99,-59,-323,-199,796,-406,-794 result: -199

0,5,1,5,7
9,6,1,3,7
result: 6

-44,36,6,-25,-22,46
1,-1,1,1,2,-1
33,33,38,34,40,35
result: 38

1,87,68,67 result: 1

512,-604,-568,283,-389,102 result: -568

450,791,446,133,383,353,539 result: 133
---
[ 11  35  53 -20  -8] --> -8, 11

[-15   9 -46  -4  11] --> 11, -15

[-42  12 -47  -6 -20  -6] --> -6, -42

[[ 25  19  46  17]
 [ 22 -24  55 -43]] --> 17, 22

[[-17  51   5   0]
 [-19 -12  -3   6]] --> 0, -19

[ 43 -18   0  -9   0  -1] --> -1, 43
---
array([[1, 4, 1, 4, 1, 1, 2],
       [2, 0, 4, 8, 3, 2, 3],
       [4, 4, 2, 1, 3, 4, 4]]) | 8, 8

array([331, 882, 921, 354, 839,  48, 770]) | 354, 921

array([[8, 3, 4, 6, 8, 3, 5],
       [7, 6, 8, 6, 6, 5, 9],
       [5, 3, 5, 8, 5, 1, 3]]) | 6, 9

array([-41,  13,  39, -16, -15]) | 39, 39

array([ -20, -666,  769,   51,  275]) | 769, 769

array([[28, 74, 69, 49, 22],
       [79, 62, 66, 16, 89],
       [33, 76, 70, 46, 21]]) | 66, 89

array([6038, 2622, 4418, 6668, 6116, 5742, 9076]) | 6668, 9076
---
[-12 -40 -20 -23 -14 -22   9] ⇒ -40
[-48  23 -25  28] ⇒ 23
[-1  0 44 12  0 -2  2] ⇒ 0
[-27 -36  16  33  47] ⇒ -36
[-48 -12  -2  -6   6 -47 -22] ⇒ -12
[-6 29 55 17  6] ⇒ 29
[-41  -8  17  -6] ⇒ -8
[ -1 -52 -10   5  -9   6 -16] ⇒ -52
[ 32 -11  53  16] ⇒ -11
[ 44 -42  39 -13  47  18  10] ⇒ -42
---
[[5.595, 8.185, 17.226, 11.668, 0.871],
 [8.035, -2.521, -13.552, 9.127, 16.504],
 [5.316, 8.299, 15.690, 2.149, -5.218]] -> 15.690

[[-2.2, -0.4, 0.5, 1.7, 0.1, 1.3],
 [-1.6, 0.0, 1.9, 2.4, 0.7, 1.8],
 [-1.9, -0.1, 1.4, 2.3, 0.5, 1.6]] -> 1.4

[[-0.5, -2.1, 1.3, -0.5, -0.3],
 [1.0, 0.7, 0.3, -1.9, 1.0],
 [-0.1, -1.1, 0.3, 1.4, -0.4]] -> 0.3

[[-19.134, -18.569, -18.163, 14.040, 16.234],
 [2.755, 2.245, 1.815, -4.169, -6.100],
 [-9.953, -8.911, -8.945, 7.436, 12.550]] -> -8.945

[[73.882, 49.594, 165.105, 135.742, 41.893, 79.819],
 [-3.841, 36.943, -226.883, -51.059, -12.658, 66.235],
 [-72.789, 67.266, -164.677, -187.038, -58.797, 92.074]] -> -164.677

[[-20.57, -11.37, -7.17, -19.08],
 [-16.86, 15.55, 21.14, -17.96],
 [-4.87, -16.41, -22.30, -19.82]] -> -22.30

[[195.5, 185.6, 142.2, 44.9, -4.2],
 [-67.7, 179.7, -96.4, -132.6, -44.7],
 [-142.4, -141.7, -102.6, 1.5, 93.8]] -> -102.6
---
[[-44  -5 -48  -3 -35   9]
 [  9  -3 -49  16   1  -9]
 [  4  29  25 -12 -34 -21]]
-9

[[  5 -34   5 -21 -37 -19]
 [-41   2  33  -8 -22 -26]]
-19

[[ 11  37  -5  10 -14  35]
 [ 19  18 -24  28   5 -22]
 [  5  -8 -13 -45   2  46]]
-22

[[  5 -10   2 -44  56  54]
 [-46 -56  23   3  17 -49]
 [-42 -56 -29  14 -23  41]]
-49

[[ 46   1 -21  -6  31   6]
 [ 18  35  13 -12  12  41]
 [-13   8  29 -23  10  13]]
41

[[ 23  18  -1   5 -38]
 [ 41  14 -19  -1 -20]
 [ 16   8  -4 -33 -29]]
-20

[[ -1 -13  -5 -26]
 [ 12 -56 -48 -47]
 [ 13 -35 -18  19]]
-47

[[  4 -14  11  -6  29 -21 -29]
 [-37  14 -48  28 -26  31  44]
 [ 38  42  19 -44  -8 -11 -28]]
44

[[-17  14  55   0]
 [ 25 -44 -48  38]
 [-30 -26   3 -19]]
38
---
[[ 1.4 -0.1  0.1  0.4]
 [ 1.4 -1.3 -0.5 -1.8]] ⇒ -0.5

[[  7.932   8.355  10.823   3.502   6.965]
 [ -3.580  -4.985 -13.174  11.117  -0.371]
 [  8.750   9.303  12.529   2.961   7.486]] ⇒ 12.529

[-118.966   16.300  116.870 -178.103  173.481 -168.318    6.440] ⇒ 116.870

[[ 0.10  0.17 -0.22  0.21  0.17  0.11]
 [-0.21 -0.20 -0.18  0.11 -0.06 -0.22]] ⇒ -0.18

[[ 1.29  1.99 -1.86  0.75  1.52 -0.91]
 [-0.05  0.03  0.86  0.87 -0.37 -0.71]
 [-0.01  0.31  0.19  0.62 -0.14 -1.12]] ⇒ 0.19

[-168.8 -187.7  181.3  -91.5  -20.7 -104.4   72.6] ⇒ 181.3
---
[ 36  15  26  31 -48  10  35] ans = 31, 36

[-29 -13  24 -22  45] ans = 24, 45

[[  0 -13 -25 -15   3  25  28]
 [-39 -34  31 -42  11 -18 -21]
 [  5 -21 -25 -18 -31 -28  42]] ans = -42, 42

[-26 -13  -2 -15  30  45 -33] ans = -15, 45

[  3 -12 -47 -22  32  21 -10] ans = -22, 32

[  0 -53  37 -11 -23] ans = 37, 37

[  1 -32 -47   2   9 -10   6] ans = 2, 9
